[21, -13, -6, -2, -16, -6, 3, 15, 25, 8, -4, -12, 0, 3, -11, -16, -29, 4, -8, 8, 13, -6, 2] -> (14)
[25, 15, -3, 7, 1, 14, -2, 8, 3, -2, -4, -3, 15, 0, 9, 13, -20, 8, 0, 3, -2, -5, -11] -> (27)
[-11, -6, 8, 3, -10, 8, -1, -8, -11, 0, 1, -11, 1, -4, 6, 22, 12, 36, -7, 10, -7, -20, -11] -> (26)
[12, -7, -14, 3, 9, -11, 12, 2, -12, -4, -9, 14, -3, -4, -7, 8, 31, -5, 0, -31, -3, -4, 3] -> (27)
[12, -6, 2, -17, -1, 5, 1, -6, -5, -4, -11, -31, -9, 0, -17, 15, 34, 10, 1, -8, 3, -4, -15] -> (16)
[-20, 14, -8, -6, 26, 12, -31, -16, 16, -1, 8, -13, -12, -2, -13, 20, 49, -3, -26, -23, -18, -2, -2] -> (26)
[37, -8, 1, 2, 4, -8, -5, 2, 14, 6, 0, -1, -12, 7, 12, 4, 12, 11, -5, -35, 3, -17, -11] -> (27)
[19, 0, 10, -5, 10, -21, 2, -10, 14, -5, -4, 15, -15, 17, 19, 8, 9, 6, 1, -23, 16, -13, -3] -> (27)
[1, 18, 11, -2, -2, 3, -4, -7, -4, 8, 2, -3, 2, 10, 2, 10, -10, 10, 9, 13, -1, 4, -8] -> (25)
[15, 3, -11, -3, 2, 5, -4, 0, -1, 12, 3, -12, 2, 0, 4, 10, 17, 10, -1, -5, -9, -20, -5] -> (21)
[-29, 13, 0, 10, 8, 9, -17, -8, 18, 4, 15, -1, 0, 7, -14, 21, 27, -16, 9, 0, -5, -12, -9] -> (26)
[8, -22, 2, -7, 3, -13, 20, -10, -25, 9, -13, 19, -13, 12, -8, -6, 7, 15, -3, 0, 0, -9, -6] -> (8)
[24, -6, 20, 3, -9, 24, -1, -1, 38, 1, -6, -35, 6, 19, 0, -2, -17, 22, -2, -13, 9, -11, -8] -> (14)
[-2, -8, -15, 6, -6, -25, 3, 3, -4, 1, -5, -5, -9, 9, -13, 1, 23, 0, 1, 3, 3, -1, 8] -> (8)
[12, -22, -9, 5, -10, -17, 13, -12, -17, -5, -7, -19, -5, 3, -27, -2, 37, 9, -2, 1, 9, -4, -20] -> (8)
[17, -34, -6, 3, -21, 10, 30, -8, 13, 17, -10, -34, 2, 13, -19, -2, -33, 20, -12, 6, 4, -32, -11] -> (16)
[-14, 5, 5, -4, 9, -7, -5, -2, 10, 3, 0, -24, -9, 7, -6, 10, 32, 3, -4, -38, 8, -23, -3] -> (21)
[-2, 14, 9, 3, -15, -5, -7, -13, 16, -2, 8, -55, 6, 13, 5, 16, 1, 18, 5, 21, 2, -10, -5] -> (26)
[20, 4, -2, 7, 0, -9, -14, -1, -7, 0, 7, 5, -6, 11, -17, 8, 18, -13, 11, 9, 10, -11, -17] -> (26)
[-9, -3, 3, 4, 15, 11, 6, 1, -54, 3, 8, -10, 6, -1, -29, 7, 38, 39, -4, 0, 4, 4, 4] -> (16)
[13, -10, -1, -7, -7, 21, 3, -21, 0, 12, 3, -27, -4, 10, -11, -1, 6, 1, -3, 2, 8, -17, 2] -> (8)
[5, -4, 5, -10, 0, 2, 11, -12, 17, 5, 3, -43, -5, 1, -19, 9, 9, 11, -5, -3, 4, -10, -14] -> (26)
[7, 5, 1, -9, 3, -3, -10, 4, 16, 13, 16, -4, -6, 7, 10, -10, 7, -14, -1, -6, 13, -20, 1] -> (21)
[22, -2, -14, 7, -6, 0, -14, 3, -2, 14, 6, -19, -5, 3, -12, -6, 19, -13, 1, -8, -2, -15, -2] -> (21)
[-11, 20, -11, -4, -22, 10, -4, 1, 12, -7, 8, 15, -2, 8, 21, 10, -10, 1, 5, 8, -2, -5, 13] -> (27)
[6, -4, -42, 2, -3, -9, 5, 13, -31, 6, 9, -7, -2, 7, -17, 8, 40, -1, -1, 10, 14, 10, 13] -> (8)
[-1, 0, -5, 6, 2, 8, -2, -2, 2, 12, 4, -11, -5, 4, -13, 10, 28, -8, -1, -2, -5, -7, 3] -> (21)
[-2, -15, 2, -2, 0, -3, 11, -10, 9, -10, -4, -5, 0, -4, -4, 18, 36, -8, -12, -16, -6, -21, -18] -> (26)
[18, 8, 1, -10, 3, -20, 11, -9, 0, 8, -1, -64, -10, -8, -29, 10, 52, 4, -3, -4, 7, 1, -7] -> (26)
[13, -1, -11, 0, -6, 7, -11, 0, 9, -11, 11, -38, 10, -3, -20, 10, 31, 17, -2, 1, 8, -12, -9] -> (26)
[0, -5, 7, 1, -18, -13, 8, -1, 62, -10, -6, -55, -7, -6, 1, 30, 51, 37, 4, -20, 7, 5, 1] -> (26)
[-11, -2, 1, 0, 15, -7, 5, 10, 10, -5, -4, 43, -7, 4, 10, 6, 6, 19, -2, -15, 1, -16, -3] -> (27)
[38, -16, 4, -13, 5, -3, 15, -15, -2, 2, -15, -13, -15, 8, 1, 2, 34, 30, -7, -43, 1, -15, -4] -> (21)
[21, -5, 4, -2, -10, -3, -2, -4, 18, 6, -5, -18, -11, 4, 5, 4, 23, 14, 2, -30, -8, -9, -3] -> (21)
[5, -19, 10, -6, -15, 13, 21, -8, 5, 0, -18, -35, 4, 13, -1, 9, 7, 30, -4, -2, 8, 1, 11] -> (14)
[4, -21, 7, 13, -12, -24, 0, -11, -23, 0, -5, -27, 8, -10, -23, 3, 58, 7, -1, 1, 12, -10, -15] -> (8)
[14, 5, -2, -9, -1, 0, 6, -3, 10, 2, -3, -32, -3, -4, -1, 8, 32, 19, -1, -16, 1, -5, -7] -> (21)
[15, -9, 17, -7, 5, -20, 4, -16, -8, 4, 1, 7, -6, 20, -19, -32, -30, -28, 2, 34, 29, -16, -25] -> (16)
[34, 6, -10, -7, 2, -14, 3, 8, 2, -4, 4, 9, -10, 8, 16, 1, 11, 16, 3, -28, 7, -1, 2] -> (27)
[7, -9, -2, 4, 12, -4, -9, 15, 21, -8, 6, -1, -11, -9, -8, -4, 14, -17, 1, -21, -8, -10, 3] -> (21)

[-6, -12, 1, -13, 19, -1, -9, 1, -8, -4, -25, 6, 2, -14, -6, 2, 2, 14, 0, -2, -4, 0, -5] -> <69>
[-1, -11, -1, -19, -12, 3, -18, 6, -12, 5, -28, 3, -10, -9, -2, -4, 41, -8, -12, 7, 11, 10, 5] -> <68>
[-9, 37, -6, 7, 32, 17, -45, 35, -47, 18, -33, 5, -3, -60, 12, 10, -46, 73, -22, 14, 22, -11, 2] -> <70>
[1, -19, 19, 3, -3, 0, 8, -7, -14, -1, 6, -8, 11, 30, -8, -13, -18, 17, -8, -1, -4, 17, -11] -> <70>
[26, 27, -5, -4, 0, 7, -31, -1, -19, 6, -20, 9, 4, -7, 3, 3, 14, 4, -5, 8, 8, -33, 24] -> <60>
[-11, -2, -16, -2, -9, -6, 11, 4, -2, -3, -3, 28, 11, 36, -4, -6, 27, 4, -13, -7, 8, -6, 13] -> <68>
[-13, -33, -2, -11, 7, 17, -42, -8, -30, 3, -27, -6, -26, -37, -10, 10, 14, -11, -12, 11, 5, 4, 10] -> <69>
[9, 4, -1, 8, -1, -8, -5, 0, 6, -7, -5, 3, -2, 7, 10, -3, 17, -7, 10, 8, 0, 0, 3] -> <60>
[-15, -4, 0, -4, -38, -9, -1, -17, -9, -8, 5, 11, -2, 23, 5, -28, 35, -5, -25, -5, 14, -28, 29] -> <68>
[-1, 20, 0, 17, 5, 7, -36, 6, -30, 3, -21, -7, -24, -43, -8, 2, -24, 21, -8, -15, 9, -24, 9] -> <69>
[-2, -6, -1, -6, -27, -14, 7, -10, -8, 0, -30, -9, -2, 6, -7, -8, -6, 16, -37, -1, 1, -26, 29] -> <68>
[4, -6, 4, -7, -8, 16, -18, -3, -19, 2, 0, -12, -10, -36, -4, 16, -12, 0, -7, 11, -4, 24, -23] -> <69>
